Below is a small trained network, with its code and all its weights. Each question gives an input and a class and asks what happens when units are switched off, that is, made to give their printed mean instead of their output.

import numpy as np


def w(rows, s, z=0):
    codes = np.array(rows[::2]) - 128.0
    scale = np.full(codes.shape[1], s)
    scale[-1] = z or s
    return codes * scale


def f(y):
    return y / 2 * (1 + np.tanh(0.7978845608 * (y + 0.044715 * y**3)))


def log_softmax(a):
    a = a - a.max(-1, keepdims=True)
    return a - np.log(np.exp(a).sum(-1, keepdims=True))


def net(x, mask):
    res = np.array(x, float).reshape(1, 4) / 4 @ E
    y = f(res @ A[0][:, :-1].T + A[0][:, -1])
    res = res + np.where(mask, y, B[0][:, -1]) @ B[0][:, :-1]
    return log_softmax(res[-1] @ U[:, :-1].T + U[:, -1])


A, B = {}, {}
E = w([
[174,111,158,128,1,104],'x0',
[138,246,182,112,137,79],'x1',
[191,177,28,67,107,179],'x2',
[205,140,81,250,148,92],'x3',
],0.0097)
A[0] = w([
[168,113,86,212,125,110,117],'N0',
[153,137,116,178,127,120,94],'N1',
[105,138,112,127,109,130,251],'N2',
[126,141,108,179,140,128,84],'N3',
[99,88,191,160,122,84,89],'N4',
[148,93,126,122,45,103,126],'N5',
[184,154,88,203,149,113,101],'N6',
[177,137,82,98,116,175,102],'N7',
[167,147,104,186,140,107,107],'N8',
[158,42,117,130,117,171,97],'N9',
[156,204,40,70,90,171,119],'N10',
[172,139,152,135,45,134,122],'N11',
[120,119,119,135,203,172,116],'N12',
[175,165,70,84,135,134,125],'N13',
[57,162,95,106,201,172,111],'N14',
[165,183,186,126,143,125,103],'N15',
[199,153,112,187,154,125,151],'N16',
[104,105,173,158,143,76,104],'N17',
[166,133,114,189,105,111,113],'N18',
[172,144,168,111,87,100,86],'N19',
[128,233,167,103,121,111,142],'N20',
[148,52,85,125,135,171,128],'N21',
[126,108,188,56,92,162,109],'N22',
[133,186,153,127,130,121,89],'N23',
[104,125,111,120,207,110,97],'N24',
[99,107,181,153,137,94,85],'N25',
[60,145,143,3,107,176,130],'N26',
[163,212,154,103,137,119,104],'N27',
[82,92,218,174,146,77,95],'N28',
[97,28,91,132,115,157,93],'N29',
[148,184,169,126,138,79,117],'N30',
[114,162,110,140,196,183,111],'N31',
[186,146,100,87,116,160,95],'N32',
[152,95,169,140,74,109,92],'N33',
[87,52,104,98,111,166,103],'N34',
[182,159,82,100,127,171,89],'N35',
[164,107,142,128,88,97,87],'N36',
[151,133,131,135,44,133,97],'N37',
[118,180,139,64,142,31,101],'N38',
[110,120,155,68,131,139,89],'N39',
[191,107,121,149,162,86,97],'N40',
[51,142,123,86,101,138,80],'N41',
[118,173,92,166,249,142,95],'N42',
],0.013,0.014)
B[0] = w([
[200,148,189,105,115,197,197],'N0',
[134,112,137,65,129,184,148],'N1',
[103,204,201,189,71,78,254],'N2',
[164,57,113,75,133,166,138],'N3',
[76,46,142,128,239,119,175],'N4',
[137,125,86,80,87,31,182],'N5',
[172,130,175,78,114,224,193],'N6',
[75,70,151,146,194,121,173],'N7',
[159,92,173,70,86,219,173],'N8',
[163,133,9,207,138,155,172],'N9',
[60,18,184,166,217,92,224],'N10',
[102,129,84,49,99,11,181],'N11',
[147,121,83,81,66,46,171],'N12',
[50,43,191,181,233,100,188],'N13',
[145,124,98,68,72,48,191],'N14',
[183,120,34,172,145,152,160],'N15',
[174,192,216,106,85,170,208],'N16',
[71,27,141,146,206,135,171],'N17',
[166,171,162,60,96,161,171],'N18',
[158,115,66,106,135,105,149],'N19',
[171,164,53,221,86,160,209],'N20',
[175,151,61,223,100,141,192],'N21',
[170,146,172,71,89,155,187],'N22',
[155,66,2,131,150,206,145],'N23',
[145,113,95,70,115,59,163],'N24',
[95,42,134,128,195,129,160],'N25',
[203,164,228,90,92,208,242],'N26',
[187,111,11,182,147,176,174],'N27',
[81,2,167,149,225,121,207],'N28',
[170,158,41,199,118,174,188],'N29',
[157,134,71,182,117,142,175],'N30',
[133,120,111,93,108,56,170],'N31',
[13,13,144,132,217,123,165],'N32',
[143,103,74,70,174,98,153],'N33',
[208,137,100,167,116,179,182],'N34',
[56,19,167,148,221,123,170],'N35',
[163,81,79,53,130,111,140],'N36',
[121,112,44,22,150,56,163],'N37',
[185,125,37,163,118,199,173],'N38',
[191,102,155,59,127,215,154],'N39',
[152,96,148,78,127,202,154],'N40',
[197,107,150,39,141,225,156],'N41',
[143,133,82,53,91,56,203],'N42',
],0.0075,0.013)
U = w([
[156,147,214,73,105,217,111],'0',
[74,88,176,171,225,114,100],'1',
[158,149,36,231,114,172,124],'2',
[130,139,96,39,99,20,116],'3',
[88,219,254,251,55,62,250],'4',
[69,185,129,136,128,143,89],'5',
],0.014,0.011)

Each question gives the input, the list of numbers given to net, and the class t.
The units are the neurons (one row each of A and B). Each row of codes is followed by its name. A weight is (code - 128) times the scale printed after its matrix; where a second scale follows, it is the last column's (A, B and U).
mask holds one flag per neuron, in row order. A switched-off neuron (its flag False) gives its mean, the last column of its row in B, instead of its output. The means were averaged over made-up inputs and are rounded, as every weight is.
A unit's drop is (log p(t) with every unit on - log p(t) with that unit switched off) / (log p(t) with every unit on - log p(t) with every unit switched off).
The circuit of an input: a set's keep is (log p(t) with only the set's units on - log p(t) with every unit switched off) / (log p(t) with every unit on - log p(t) with every unit switched off). Starting from the 12 units with the biggest drops (on a tie, the unit counted first), units are removed one at a time, each time the one whose removal leaves the highest keep (on an exact tie, the one counted first), for as long as the keep stays at least 0.8.
circuit, biggest first: the units of the circuit, biggest drop first
k most important neurons: the k neurons with the biggest drops, biggest first
drop when u is switched off: that unit's drop, to one decimal
input [-7,-8,3,-4], class 2: circuit, biggest first	(N21)
input [-7,2,8,5], class 1: 2 most important neurons	(N13; N10)
input [4,8,-8,7], class 1: 2 most important neurons	(N28; N4)
input [8,-2,7,-1], class 3: 3 most important neurons	(N11; N5; N37)
input [4,4,4,3], class 1: circuit, biggest first	(N10; N13)
input [5,1,1,4], class 3: 2 most important neurons	(N11; N26)
input [4,3,7,8], class 0: 2 most important neurons	(N16; N6)
input [7,-2,-7,-6], class 1: 3 most important neurons	(N28; N4; N17)
input [-3,8,1,8], class 0: 3 most important neurons	(N16; N6; N8)
input [7,-4,1,7], class 0: 2 most important neurons	(N0; N6)
input [-7,-8,8,1], class 1: 2 most important neurons	(N10; N13)
input [-7,-8,-1,1], class 2: 2 most important neurons	(N29; N21)
input [1,8,6,1], class 2: 2 most important neurons	(N20; N27)
input [6,1,7,5], class 1: circuit, biggest first	(N10)
input [4,-6,-4,-5], class 2: 2 most important neurons	(N29; N9)
input [8,-6,6,-6], class 3: 3 most important neurons	(N5; N11; N37)
input [-6,7,-1,-6], class 2: 2 most important neurons	(N20; N38)
input [6,3,8,8], class 0: 2 most important neurons	(N16; N6)
input [7,-2,7,1], class 1: drop when N10 is switched off	0.6
input [-8,-3,-6,6], class 3: circuit, biggest first	(N42)
input [-8,6,-3,7], class 3: drop when N42 is switched off	1.3
input [5,-6,5,6], class 0: drop when N0 is switched off	0.4
input [-4,-4,8,6], class 1: drop when N10 is switched off	0.1
